[[174 245 135 165 197 145]
 [ 60 151 134  63 153  68]
 [116 162 135   3   0 101]] ans = 68

[[172 437 161  48 246 760 194]
 [559 177 206 432 244 162 235]] ans = 235

[[ 22  20 -24  30 -36]
 [  6  17   1  11  14]] ans = 14

[[85 73 19 26]
 [27 42 40 23]] ans = 23

[[ -32 -298  243 -702]
 [ 151 -360  -62  272]
 [ 247  356  854   92]] ans = 272

[[196 148  99 158]
 [148 106 147 145]
 [146  41 176 152]] ans = 145

[[ 21 -13  28 -22   1  19]
 [-27  -5  37 -30  -8  31]
 [ 35  -2  47 -10 -20 -37]] ans = 31
---
[[18.2 12.8 30.2 20.1 40.0 24.2]
 [32.2  0.8 20.5 27.1 48.1 18.3]]: 48.1

[[ 2.6  7.8  6.6  1.4]
 [37.7 62.3 50.5 18.2]]: 50.5

[[ 57.9  -9.4  54.3  -8.9  -8.2]
 [ -3.9 -26.7   7.1   1.9   3.1]]: 1.9

[[-11.7  24.9  44.7  -5.4]
 [ 39.9 -62.2 -53.8  41.2]]: -53.8

[[ 34.0  30.8  33.7  33.8  29.3  30.4  32.8]
 [ -6.8   3.1  54.2 -11.5 -33.1 -34.1  41.3]]: -34.1

[[  5.9 -39.0 -15.9  13.2 -36.8  15.7]
 [  2.6  26.6  34.2 -48.7 -46.1  57.4]]: -46.1

[[-31.9  15.8 -36.2  30.8 -14.9 -54.6  -4.9]
 [ -6.1  15.8 -36.2  30.8 -27.7  31.4   0.0]]: 31.4

[[ 47.0 -18.9 -31.5  52.0]
 [ 42.4 -12.4 -35.1  54.9]]: -35.1
---
Q: [-58.3  -9.2  -6.2  19.7 -37.5]
A: 19.7
Q: [ 50.5 -30.6 -28.3  23.0 -63.2]
A: 23.0
Q: [-10.8 -13.6  48.2   0.6  20.2]
A: 0.6
Q: [-50.9 -20.9 -17.8 -12.7  11.3]
A: -12.7
Q: [24.2  3.5 23.5 28.9 50.4]
A: 28.9
Q: [ 16.2 -15.0 -53.2  59.5  11.3]
A: 59.5
Q: [-25.3  51.1 -56.4 -32.9 -37.3]
A: -32.9
---
[[4 3 4 5 2 2 1]
 [7 6 4 4 1 8 5]
 [3 6 1 5 4 8 3]
 [2 7 2 6 4 5 3]
 [2 2 4 1 2 4 2]
 [3 8 5 6 2 7 4]
 [2 2 1 2 5 5 4]
 [3 2 6 5 2 6 1]
 [5 2 2 2 3 2 3]] Answer: 1

[[563 480 540 509 465 541 556 575 548 505 550 557 588 534 509]
 [881 597 747 505 489 403 514 550 505 513 408 506 270 247 715]
 [478 428 564 582 569 590 544 532 583 538 582 527 547 590 472]
 [550 546 520 505 523 551 527 602 515 560 497 467 522 540 515]
 [539 556 488 494 573 543 553 503 512 512 571 464 557 515 603]
 [578 544 525 530 576 482 519 472 563 565 506 516 537 576 512]
 [522 446 596 436 587 409 504 551 537 528 554 422 508 388 541]
 [542 411 546 564 559 472 536 512 522 541 515 530 526 513 514]
 [468 505 542 546 494 550 586 577 556 524 567 511 574 577 491]
 [532 472 587 570 552 564 521 539 619 633 464 534 501 488 584]
 [810 669 597 426 909 214 430 957 642 169 499 606 245 274 827]
 [744 490 408 858 668 643 255 582 547 577 651 596 571 504 657]] Answer: 509

[[  25 -268   -5 -164  196 -431  136  745 -148 -294 -936  588 -347  312
  -550]
 [-526   45 -635 -328    0 -356  491  622 -318 -448 -669  732   46 -698
  -529]
 [ 102  -88   83 -591   -3 -220  432  415 -211  -74 -616  465 -418  103
  -546]
 [ 189   90   35 -911 -102   64  585  190 -178  198 -395  272 -425 -148
  -593]
 [-101  110 -318 -890 -776 -156  638   86 -309  -96 -263  549 -238 -865
  -796]
 [-526   47 -632 -326    1 -359  492  618 -317 -434 -664  731   45 -699
  -531]
 [-468  108 -631 -326  118 -333  554  760 -206 -305 -640  721   69 -528
  -540]
 [-390   37 -621 -587   31 -306  616  638 -204 -287 -481  695  195 -754
  -567]
 [  97  -81   81 -594   -2 -222  436  423 -218  -77 -617  470 -412  106
  -546]
 [-472  109 -636 -325  116 -332  556  764 -208 -304 -641  726   68 -526
  -540]] Answer: -550

[[6340 6065 4956 5996 5086 4074 4110 4372 3985 4526 5206 4248 3790]
 [3806 2270 3893 4139 1394 2643 4518 1744 3615 6423 4141 3734 3859]
 [3169 6046 4726 5831 6712 6974 8666 7311 6301 2693 5507 4815 6475]
 [4285 2799 3523 4490 1671 3278 4641 2311 3556 6196 4361 4105 4126]
 [4194 5195 3885 4638 5564 4798 5102 6335 5104 6375 6301 4828 5638]
 [3878 5617 5515 6781 6941 6519 8667 6835 6188 2693 5110 4861 6042]
 [3906 4822 3947 4781 4627 4652 5148 5739 4829 6232 5889 4780 5418]
 [5187 5563 5204 5521 5790 4132 4550 4912 5007 4478 5318 4490 4698]
 [5312 6890 4645 5688 7874 5433 4908 8674 5476 6443 7561 5504 5703]
 [4700 5528 4721 5175 5375 4180 4142 4799 5090 4586 5430 4358 4715]
 [6344 6905 5516 6783 7897 6975 5285 8695 6303 6447 7573 5511 6473]
 [3169 2270 3523 4139 1394 2643 4110 1744 3556 5492 4141 3734 3790]] Answer: 3790

[[-269   70  140 -173   39 -283    6]
 [   8   46  323  254 -649 -647  706]
 [ 450  106  238  729 -420 -703  410]
 [-228  -45  231  -44   39  -53   85]
 [ 782  150  -91 -680  251 -440  322]
 [-263    5  140  -21  129  -85 -241]
 [  81  104  274  176   -2 -309 -281]
 [ 110  -81  408   86 -218 -111  220]
 [ 446   72  213  213   80  -79   87]
 [ 690 -178   16   81  780  179 -453]
 [ 133   99  626  -98 -336   70 -930]] Answer: 6
